Below is a small trained network, with its code and all its weights. Each question gives an input and a target symbol and asks what happens when units are switched off, that is, made to give their printed mean instead of their output.

import numpy as np


def w(rows, s, z=0):
    codes = np.array(rows[::2]) - 128.0
    scale = np.full(codes.shape[1], s)
    scale[-1] = z or s
    return codes * scale


def f(y):
    return np.maximum(y, 0)


def softmax(a):
    e = np.exp(a - a.max(-1, keepdims=True))
    return e / e.sum(-1, keepdims=True)


def log_softmax(a):
    a = a - a.max(-1, keepdims=True)
    return a - np.log(np.exp(a).sum(-1, keepdims=True))


def net(x, mask):
    ids = ['βγδεζηλξπστφψω'.index(c) for c in x.split()]
    T = len(ids)
    res = E[ids] + P[:T]
    u = 0
    for l in range(2):
        q, k, v = (res @ M[l].T for M in (Q, K, V))
        z = softmax(np.where(np.tri(T) > 0, q @ k.T / 3**0.5, -1e9)) @ v
        res = res + np.where(mask[u], z, O[l][:, -1]) @ O[l][:, :-1]
        u += 1
        y = f(res @ A[l][:, :-1].T + A[l][:, -1])
        res = res + np.where(mask[u : u + 8], y, B[l][:, -1]) @ B[l][:, :-1]
        u += 8
    return log_softmax(res[-1] @ U[:, :-1].T + U[:, -1])


Q, K, V, O, A, B = {}, {}, {}, {}, {}, {}
E = w([
[133,143,135,221,167,147,135,163,64,131],'β',
[231,92,129,170,186,105,151,153,81,158],'γ',
[183,142,120,113,146,30,185,170,76,131],'δ',
[133,162,163,173,152,140,220,131,146,158],'ε',
[192,123,145,107,144,69,166,77,120,132],'ζ',
[106,2,121,128,142,150,100,172,139,119],'η',
[140,182,113,105,88,116,92,182,32,76],'λ',
[213,153,112,84,62,204,156,145,177,217],'ξ',
[104,143,84,129,45,69,158,29,155,101],'π',
[95,122,122,81,145,103,137,48,92,74],'σ',
[72,182,70,126,16,71,114,111,106,60],'τ',
[143,162,187,52,191,203,107,145,78,89],'φ',
[81,197,122,99,79,213,149,162,122,104],'ψ',
[221,180,142,110,111,149,43,59,178,118],'ω',
],0.0059)
P = w([
[159,72,212,194,86,95,163,128,26,218],'0',
[181,3,107,177,109,132,240,112,40,107],'1',
[225,115,187,158,83,107,104,172,184,61],'2',
[93,135,152,137,133,108,109,101,80,220],'3',
[136,75,77,104,142,170,208,86,85,92],'4',
[166,201,101,77,147,120,85,171,224,69],'5',
[41,189,115,74,176,126,58,76,140,199],'6',
[95,149,32,39,170,208,154,56,128,74],'7',
],0.0049)
Q[0] = w([
[10,9,71,62,122,153,99,143,191,84],'0.h1',
[20,25,122,81,234,109,80,188,104,208],'0.h1',
[107,195,73,77,168,139,171,10,4,129],'0.h1',
],0.017)
K[0] = w([
[71,30,149,92,67,151,121,169,155,86],'0.h1',
[79,2,135,132,173,109,91,174,114,161],'0.h1',
[91,215,76,87,198,114,60,125,186,114],'0.h1',
],0.022)
V[0] = w([
[110,61,75,51,121,74,25,200,138,213],'0.h1',
[102,134,165,57,1,190,127,114,127,82],'0.h1',
[179,196,128,207,107,51,142,131,132,123],'0.h1',
],0.0071)
O[0] = w([
[97,117,79,62,66,101,96,252,89,222,2],'0.h1',
[139,90,185,74,13,181,156,121,113,51,184],'0.h1',
[123,146,157,186,124,47,93,58,162,128,186],'0.h1',
],0.0042,0.00071)
A[0] = w([
[127,99,76,80,132,218,244,79,25,116,234],'0.n1',
[113,172,192,112,183,95,123,62,90,199,148],'0.n2',
[113,178,131,187,88,149,41,103,121,175,252],'0.n3',
[154,153,149,123,111,101,91,249,104,185,102],'0.n4',
[122,176,98,156,112,103,120,172,65,84,130],'0.n5',
[159,119,155,115,77,136,84,122,134,178,102],'0.n6',
[118,194,167,180,84,163,144,166,120,155,136],'0.n7',
[130,58,59,133,142,125,132,96,179,106,190],'0.n8',
],0.012,0.0014)
B[0] = w([
[137,110,95,8,124,136,230,161,78,108,254],'0.n1',
[94,69,6,117,215,129,142,63,109,178,173],'0.n2',
[108,76,246,27,65,69,109,209,135,169,164],'0.n3',
[117,214,44,171,210,67,155,209,130,148,161],'0.n4',
[123,130,174,106,170,56,129,81,92,92,150],'0.n5',
[180,181,130,110,160,114,139,43,106,172,150],'0.n6',
[87,142,255,134,145,139,185,85,133,85,156],'0.n7',
[169,215,194,94,155,140,208,81,102,126,169],'0.n8',
],0.0092,0.0069)
Q[1] = w([
[105,171,163,228,118,102,3,113,200,157],'1.h1',
[140,113,98,69,211,104,198,119,111,125],'1.h1',
[88,110,127,70,116,118,170,117,82,171],'1.h1',
],0.022)
K[1] = w([
[152,63,120,218,140,65,217,144,74,186],'1.h1',
[101,170,48,97,197,126,129,126,245,104],'1.h1',
[23,167,128,58,96,82,120,90,105,196],'1.h1',
],0.011)
V[1] = w([
[194,123,136,54,167,47,26,109,58,67],'1.h1',
[47,104,166,168,235,220,80,229,41,48],'1.h1',
[231,105,161,128,231,248,147,191,187,220],'1.h1',
],0.013)
O[1] = w([
[204,146,222,144,28,38,105,42,156,152,244],'1.h1',
[85,15,129,81,88,17,247,134,229,179,1],'1.h1',
[118,84,171,42,255,74,30,203,153,131,155],'1.h1',
],0.0079,0.0054)
A[1] = w([
[106,34,12,143,86,133,163,81,146,102,40],'1.n1',
[18,111,139,145,150,140,101,124,87,221,146],'1.n2',
[187,182,143,106,129,134,141,157,209,26,255],'1.n3',
[94,170,71,208,204,121,101,72,149,171,121],'1.n4',
[149,219,117,165,72,169,118,167,169,76,97],'1.n5',
[96,184,11,154,158,114,212,145,78,159,173],'1.n6',
[84,156,39,106,237,138,147,129,77,112,146],'1.n7',
[105,154,23,137,212,161,87,200,131,133,86],'1.n8',
],0.012,0.0029)
B[1] = w([
[208,20,41,110,127,140,56,147,120,99,156],'1.n1',
[104,139,178,223,133,207,118,145,119,107,167],'1.n2',
[123,60,169,200,172,131,162,197,47,112,210],'1.n3',
[181,83,66,116,168,106,216,113,120,101,161],'1.n4',
[119,120,122,109,152,118,124,132,232,71,192],'1.n5',
[2,188,120,133,173,120,89,81,98,152,209],'1.n6',
[213,142,156,137,105,165,99,146,217,218,250],'1.n7',
[67,158,57,91,68,65,160,167,82,29,205],'1.n8',
],0.014,0.015)
U = w([
[129,71,222,247,150,137,105,152,100,95,255],'β',
[120,72,92,95,181,32,253,184,181,80,103],'γ',
[124,168,104,137,197,57,146,80,135,173,15],'δ',
[98,180,132,186,167,222,121,124,180,149,7],'ε',
[228,86,67,178,75,174,175,84,116,151,79],'ζ',
[39,183,117,109,117,40,63,148,181,171,185],'η',
[140,188,154,144,66,75,164,83,92,174,168],'λ',
[166,183,107,99,73,167,115,155,106,118,109],'ξ',
[91,138,54,86,154,129,137,83,141,48,38],'π',
[102,57,59,111,142,173,18,108,107,163,209],'σ',
[130,130,134,120,72,129,129,100,202,125,123],'τ',
[151,104,181,51,178,135,136,119,251,203,91],'φ',
[51,186,165,61,108,193,231,93,35,128,167],'ψ',
[190,172,164,167,133,137,25,71,121,180,99],'ω',
],0.0044,0.0024)

Each question gives the input, a string of symbols that net reads in full, and the target symbol t.
The units are the heads (3 rows each of Q, K, V and O) and the neurons (one row each of A and B). Each row of codes is followed by its name. A weight is (code - 128) times the scale printed after its matrix; where a second scale follows, it is the last column's (O, A, B and U).
mask holds one flag per unit, layer by layer, with each layer's heads first. A switched-off unit (its flag False) gives its mean, the last column of its rows in O or B, instead of its output. The means were averaged over made-up inputs and are rounded, as every weight is.
A unit's drop is (log p(t) with every unit on - log p(t) with that unit switched off) / (log p(t) with every unit on - log p(t) with every unit switched off).
The circuit of an input: a set's keep is (log p(t) with only the set's units on - log p(t) with every unit switched off) / (log p(t) with every unit on - log p(t) with every unit switched off). Starting from the 12 units with the biggest drops (on a tie, the unit counted first), units are removed one at a time, each time the one whose removal leaves the highest keep (on an exact tie, the one counted first), for as long as the keep stays at least 0.8.
circuit, biggest first: the units of the circuit, biggest drop first
unit that matters most: the unit with the biggest drop
k most important neurons: the k neurons with the biggest drops, biggest first
k most important neurons of layer l: the k neurons of layer l with the biggest drops, biggest first
input τ γ η ψ, target ψ: 2 most important neurons of layer 0 -> [0.n3; 0.n7]
input τ ε ζ ψ σ ξ γ, target γ: 3 most important neurons -> [1.n8; 1.n4; 0.n1]
input ξ ζ β λ γ δ, target β: circuit, biggest first -> [1.n3; 1.h1]
input ξ ω ψ η γ λ, target β: circuit, biggest first -> [1.n3; 0.n2]
input ζ ε τ ε λ ω, target β: 2 most important neurons of layer 0 -> [0.n3; 0.n4]
input η η η, target γ: 2 most important neurons -> [0.n4; 1.n6]
input η ζ φ η β π σ, target σ: most important neuron of layer 1 -> [1.n1]
input δ ξ λ σ ε ξ π δ, target ε: circuit, biggest first -> [1.h1; 1.n5; 1.n6; 1.n7]
input δ φ ε ξ σ, target ψ: 2 most important neurons -> [0.n1; 0.n8]
input π ε β β η ξ, target β: 3 most important neurons of layer 0 -> [0.n2; 0.n1; 0.n4]
input τ γ λ ω ξ η, target β: 3 most important neurons of layer 0 -> [0.n2; 0.n4; 0.n8]
input τ η ξ π ε, target ε: circuit, biggest first -> [1.h1; 1.n5; 1.n6; 1.n8]
input ψ ζ ε, target β: circuit, biggest first -> [0.n2; 1.n3]
input φ λ η τ λ, target π: 3 most important neurons -> [1.n5; 1.n7; 1.n6]
input τ τ η σ γ, target ψ: circuit, biggest first -> [1.h1; 1.n7; 0.n1]
input β η ξ η ζ, target ξ: circuit, biggest first -> [1.h1; 1.n8; 1.n7; 0.n6]
input β τ γ τ η σ, target β: unit that matters most -> 1.n3
input β π η ε ε, target φ: 2 most important neurons of layer 1 -> [1.n7; 1.n8]
input η ξ η ψ ζ, target σ: 2 most important neurons of layer 0 -> [0.n7; 0.n1]
input ξ ξ ε γ, target γ: 2 most important neurons of layer 1 -> [1.n4; 1.n8]
input γ ε ω, target β: most important neuron -> [1.n3]
input ξ φ τ, target β: 2 most important neurons -> [0.n1; 1.n3]
input ψ ω η η λ, target ζ: 2 most important neurons of layer 1 -> [1.n1; 1.n8]
